Here is a tiny trained network, its code and every weight. The questions are about switching its units off for an input and a class, where a switched-off unit gives its printed mean instead of its output.

import numpy as np


def w(rows, s, z=0):
    codes = np.array(rows[::2]) - 128.0
    scale = np.full(codes.shape[1], s)
    scale[-1] = z or s
    return codes * scale


def norm(h):
    return h / np.sqrt((h * h).mean(-1, keepdims=True) + 1e-5)


def f(y):
    return np.maximum(y, 0)


def log_softmax(a):
    a = a - a.max(-1, keepdims=True)
    return a - np.log(np.exp(a).sum(-1, keepdims=True))


def net(x, mask):
    res = np.array(x, float).reshape(1, 7) / 4 @ E
    u = 0
    for l in range(2):
        y = f(norm(res) @ A[l][:, :-1].T + A[l][:, -1])
        res = res + np.where(mask[u : u + 7], y, B[l][:, -1]) @ B[l][:, :-1]
        u += 7
    return log_softmax(norm(res)[-1] @ U[:, :-1].T + U[:, -1])


A, B = {}, {}
E = w([
[140,128,122,120],'x0',
[104,219,27,175],'x1',
[3,70,74,63],'x2',
[132,127,125,122],'x3',
[177,42,53,214],'x4',
[136,128,123,123],'x5',
[135,129,122,120],'x6',
],0.0041)
A[0] = w([
[18,93,75,56,48],'0.n0',
[102,164,35,143,23],'0.n1',
[171,207,62,196,49],'0.n2',
[27,213,41,164,78],'0.n3',
[102,1,215,95,21],'0.n4',
[145,10,30,231,4],'0.n5',
[47,48,4,72,27],'0.n6',
],0.0082,0.004)
B[0] = w([
[129,193,148,193,221],'0.n0',
[181,2,100,126,184],'0.n1',
[121,54,160,134,228],'0.n2',
[180,66,62,68,254],'0.n3',
[181,57,12,106,216],'0.n4',
[98,254,161,12,241],'0.n5',
[122,139,197,221,235],'0.n6',
],0.0097,0.0047)
A[1] = w([
[149,51,229,153,254],'1.n0',
[99,136,111,2,55],'1.n1',
[146,91,37,132,33],'1.n2',
[124,152,68,43,237],'1.n3',
[76,169,159,91,32],'1.n4',
[93,203,130,13,29],'1.n5',
[68,121,103,184,149],'1.n6',
],0.0071,0.0028)
B[1] = w([
[35,134,81,180,228],'1.n0',
[97,151,122,141,199],'1.n1',
[130,102,254,86,194],'1.n2',
[131,179,163,106,254],'1.n3',
[144,151,93,84,148],'1.n4',
[66,185,62,75,193],'1.n5',
[240,221,225,164,157],'1.n6',
],0.0063,0.005)
U = w([
[97,177,126,89,230],'0',
[116,134,158,251,175],'1',
[149,29,102,101,5],'2',
],0.016,0.0012)

Each question gives the input, the list of numbers given to net, and the class t.
The units are the neurons (one row each of A and B). Each row of codes is followed by its name. A weight is (code - 128) times the scale printed after its matrix; where a second scale follows, it is the last column's (A, B and U).
mask holds one flag per neuron, layer by layer. A switched-off neuron (its flag False) gives its mean, the last column of its row in B, instead of its output. The means were averaged over made-up inputs and are rounded, as every weight is.
A unit's drop is (log p(t) with every unit on - log p(t) with that unit switched off) / (log p(t) with every unit on - log p(t) with every unit switched off).
The circuit of an input: a set's keep is (log p(t) with only the set's units on - log p(t) with every unit switched off) / (log p(t) with every unit on - log p(t) with every unit switched off). Starting from the 12 units with the biggest drops (on a tie, the unit counted first), units are removed one at a time, each time the one whose removal leaves the highest keep (on an exact tie, the one counted first), for as long as the keep stays at least 0.8.
units of the circuit, in order: the units of the circuit, biggest drop first
unit that matters most: the unit with the biggest drop
top k neurons: the k neurons with the biggest drops, biggest first
k most important neurons of layer l: the k neurons of layer l with the biggest drops, biggest first
drop when u is switched off: that unit's drop, to one decimal
input [6,7,0,-4,3,-3,7], class 2: unit that matters most	0.n1
input [-1,7,5,1,0,6,-1], class 2: top 2 neurons	(0.n3, 0.n1)
input [4,7,-2,1,7,-1,5], class 0: 2 most important neurons of layer 1	(1.n3, 1.n1)
input [-3,-5,6,-2,-2,1,6], class 1: units of the circuit, in order	(0.n0, 0.n6)
input [1,3,3,-2,0,0,5], class 1: top 2 neurons	(0.n6, 0.n0)
input [-8,-7,-8,0,-5,1,8], class 1: units of the circuit, in order	(0.n5, 1.n0)
input [6,5,5,5,0,-6,1], class 1: 3 most important neurons of layer 0	(0.n6, 0.n0, 0.n4)
input [-4,6,4,-7,-1,-7,-2], class 2: top 2 neurons	(0.n3, 0.n1)
input [2,8,-5,-1,-7,-2,2], class 2: top 3 neurons	(0.n3, 0.n5, 0.n2)
input [-1,5,-5,1,7,5,-8], class 0: top 2 neurons	(0.n5, 0.n6)
input [0,-4,3,3,-3,1,-4], class 2: top 2 neurons	(0.n4, 0.n5)
input [1,6,-8,0,-4,-6,3], class 1: 2 most important neurons of layer 0	(0.n5, 0.n2)
input [-8,0,-5,-3,-4,-1,4], class 1: 2 most important neurons of layer 0	(0.n5, 0.n3)
input [7,1,3,-2,2,-1,8], class 1: units of the circuit, in order	(0.n6)
input [5,1,-7,-4,-3,-3,7], class 1: top 2 neurons	(0.n5, 0.n3)
input [-1,2,-3,0,3,-1,0], class 0: top 2 neurons	(0.n5, 0.n6)
input [5,-7,7,-4,3,-6,0], class 1: top 3 neurons	(0.n6, 0.n3, 0.n0)
input [-6,8,1,1,5,-1,-5], class 2: top 3 neurons	(0.n1, 0.n3, 0.n2)
input [3,6,-3,0,4,7,7], class 2: 2 most important neurons of layer 0	(0.n2, 0.n1)
input [-8,2,6,-5,1,3,3], class 1: units of the circuit, in order	(0.n6)
input [-6,5,3,0,0,0,7], class 2: top 2 neurons	(0.n3, 0.n1)
input [1,4,8,8,-3,6,-1], class 1: 2 most important neurons of layer 0	(0.n6, 0.n0)
input [8,1,-1,-3,7,2,1], class 0: drop when 0.n5 is switched off	1.3
input [-4,2,-5,6,8,6,-6], class 0: drop when 0.n5 is switched off	1.5
input [-2,0,-4,-2,8,2,4], class 0: drop when 0.n5 is switched off	1.4
input [5,2,-2,-3,5,-6,-2], class 0: drop when 0.n5 is switched off	1.3
input [-7,-4,2,5,6,2,8], class 0: units of the circuit, in order	(0.n5)
